Below are the code and all the weights of a small trained network. Each question names an input and a class and asks about switching units off, where a switched-off unit gives its printed mean instead of its output.

import numpy as np


def w(rows, s, z=0):
    codes = np.array(rows[::2]) - 128.0
    scale = np.full(codes.shape[1], s)
    scale[-1] = z or s
    return codes * scale


def f(y):
    return y / 2 * (1 + np.tanh(0.7978845608 * (y + 0.044715 * y**3)))


def log_softmax(a):
    a = a - a.max(-1, keepdims=True)
    return a - np.log(np.exp(a).sum(-1, keepdims=True))


def net(x, mask):
    res = np.array(x, float).reshape(1, 6) / 4 @ E
    y = f(res @ A[0][:, :-1].T + A[0][:, -1])
    res = res + np.where(mask, y, B[0][:, -1]) @ B[0][:, :-1]
    return log_softmax(res[-1] @ U[:, :-1].T + U[:, -1])


A, B = {}, {}
E = w([
[159,198,129,178,178,108,54,74,251,142,188],'x0',
[196,89,208,173,74,174,77,109,137,222,185],'x1',
[166,150,121,130,99,171,113,177,136,150,140],'x2',
[112,188,182,189,36,253,124,53,143,108,69],'x3',
[52,142,168,50,133,125,135,124,147,167,181],'x4',
[121,122,166,77,92,140,63,67,110,133,98],'x5',
],0.0074)
A[0] = w([
[143,83,175,110,150,89,84,135,169,242,245,206],'N1',
[185,211,75,175,216,68,43,78,231,92,137,148],'N2',
[120,106,92,132,139,117,192,154,86,89,98,175],'N3',
[20,207,165,35,131,127,115,40,140,103,107,162],'N4',
[129,47,203,129,87,156,125,126,103,208,166,151],'N5',
[127,67,48,98,144,106,245,254,20,74,87,254],'N6',
[122,112,112,141,138,120,174,130,106,106,113,125],'N7',
[121,126,93,163,205,51,149,73,147,63,105,135],'N8',
[127,144,95,141,189,67,108,84,161,79,122,116],'N9',
[138,98,180,127,3,207,87,64,66,109,48,228],'N10',
[153,68,179,137,59,167,84,65,67,128,69,109],'N11',
[56,205,178,120,109,169,124,35,164,105,103,78],'N12',
[185,204,143,204,91,192,105,124,174,144,125,115],'N13',
[130,132,126,125,128,127,125,128,129,129,128,118],'N14',
[153,82,173,122,155,84,77,131,179,248,254,242],'N15',
[103,101,72,88,149,103,206,196,75,85,109,119],'N16',
[111,120,115,162,196,60,148,58,141,64,101,94],'N17',
[186,223,196,224,58,247,68,60,201,162,132,193],'N18',
[128,168,63,109,193,70,141,197,185,123,199,29],'N19',
],0.006,0.0019)
B[0] = w([
[149,109,174,111,125,162,104,51,103,190,62,216],'N1',
[150,194,53,195,166,105,103,137,205,89,144,230],'N2',
[123,110,129,154,120,123,173,136,110,119,124,169],'N3',
[55,191,139,65,147,118,146,166,169,112,203,182],'N4',
[122,92,150,136,93,132,199,132,83,129,106,181],'N5',
[106,86,124,185,97,118,246,157,78,107,130,251],'N6',
[127,118,126,142,128,123,143,132,120,120,125,141],'N7',
[139,111,83,177,169,78,127,134,110,87,108,181],'N8',
[143,130,84,159,160,86,114,130,128,94,116,170],'N9',
[155,106,204,146,44,254,118,74,114,237,93,215],'N10',
[167,110,146,165,100,177,100,98,121,179,103,179],'N11',
[84,157,139,127,111,141,207,161,150,118,168,175],'N12',
[94,170,123,80,85,172,142,175,176,132,203,187],'N13',
[128,128,126,125,127,128,123,129,129,129,129,127],'N14',
[161,107,180,118,120,179,96,41,106,208,57,230],'N15',
[103,109,127,142,97,126,198,157,104,114,149,197],'N16',
[132,131,77,173,176,76,131,136,123,83,114,165],'N17',
[83,154,131,99,28,204,228,197,158,124,197,254],'N18',
[177,104,130,172,147,128,91,89,114,142,62,199],'N19',
],0.008,0.0091)
U = w([
[153,48,171,133,101,153,135,93,59,170,62,146],'0',
[82,188,146,89,98,163,156,165,178,138,203,146],'1',
[96,127,79,149,153,57,168,198,119,51,155,174],'2',
[178,144,107,158,187,93,29,83,160,129,83,127],'3',
[84,132,153,1,169,67,55,125,102,135,141,76],'4',
[178,141,90,144,111,131,48,155,160,119,162,2],'5',
],0.0091,0.004)

Each question gives the input, the list of numbers given to net, and the class t.
The units are the neurons (one row each of A and B). Each row of codes is followed by its name. A weight is (code - 128) times the scale printed after its matrix; where a second scale follows, it is the last column's (A, B and U).
mask holds one flag per neuron, in row order. A switched-off neuron (its flag False) gives its mean, the last column of its row in B, instead of its output. The means were averaged over made-up inputs and are rounded, as every weight is.
A unit's drop is (log p(t) with every unit on - log p(t) with that unit switched off) / (log p(t) with every unit on - log p(t) with every unit switched off).
The circuit of an input: a set's keep is (log p(t) with only the set's units on - log p(t) with every unit switched off) / (log p(t) with every unit on - log p(t) with every unit switched off). Starting from the 12 units with the biggest drops (on a tie, the unit counted first), units are removed one at a time, each time the one whose removal leaves the highest keep (on an exact tie, the one counted first), for as long as the keep stays at least 0.8.
units of the circuit, in order: the units of the circuit, biggest drop first
unit that matters most: the unit with the biggest drop
top k neurons: the k neurons with the biggest drops, biggest first
drop of u: that unit's drop, to one decimal
input [-2,-2,-8,-1,-1,5], class 2: units of the circuit, in order => (N15, N1)
input [4,6,4,-5,-5,-1], class 3: top 4 neurons => (N2, N6, N10, N16)
input [-6,-4,-1,-3,-7,3], class 2: units of the circuit, in order => (N15)
input [4,4,4,0,5,-6], class 0: top 3 neurons => (N15, N1, N4)
input [-4,-3,8,-2,1,2], class 2: units of the circuit, in order => (N15, N10)
input [2,3,-8,-7,3,1], class 3: units of the circuit, in order => (N6, N18)
input [7,6,1,-2,3,1], class 0: top 3 neurons => (N15, N1, N4)
input [-3,2,-5,4,5,2], class 1: top 2 neurons => (N4, N15)
input [5,7,-3,-1,-5,1], class 1: top 2 neurons => (N18, N13)
input [-5,3,7,8,-3,-1], class 1: top 3 neurons => (N18, N13, N15)
input [4,2,0,1,-8,-7], class 2: top 3 neurons => (N10, N15, N1)
input [-4,7,5,3,-7,-2], class 1: top 4 neurons => (N18, N13, N15, N1)
input [6,4,-8,0,-2,4], class 1: top 2 neurons => (N18, N19)
input [-1,-8,-5,4,1,4], class 2: unit that matters most => N18
input [-5,-5,-6,8,3,8], class 1: top 2 neurons => (N4, N12)
input [2,-1,-7,1,-1,1], class 2: top 3 neurons => (N15, N1, N10)
input [7,-1,-1,2,-1,-5], class 5: drop of N16 => 0.3
input [-3,-6,2,3,5,7], class 1: drop of N4 => 0.9
input [-5,-5,4,-3,0,5], class 2: drop of N15 => 0.2
input [-2,-8,-5,5,3,7], class 1: unit that matters most => N4
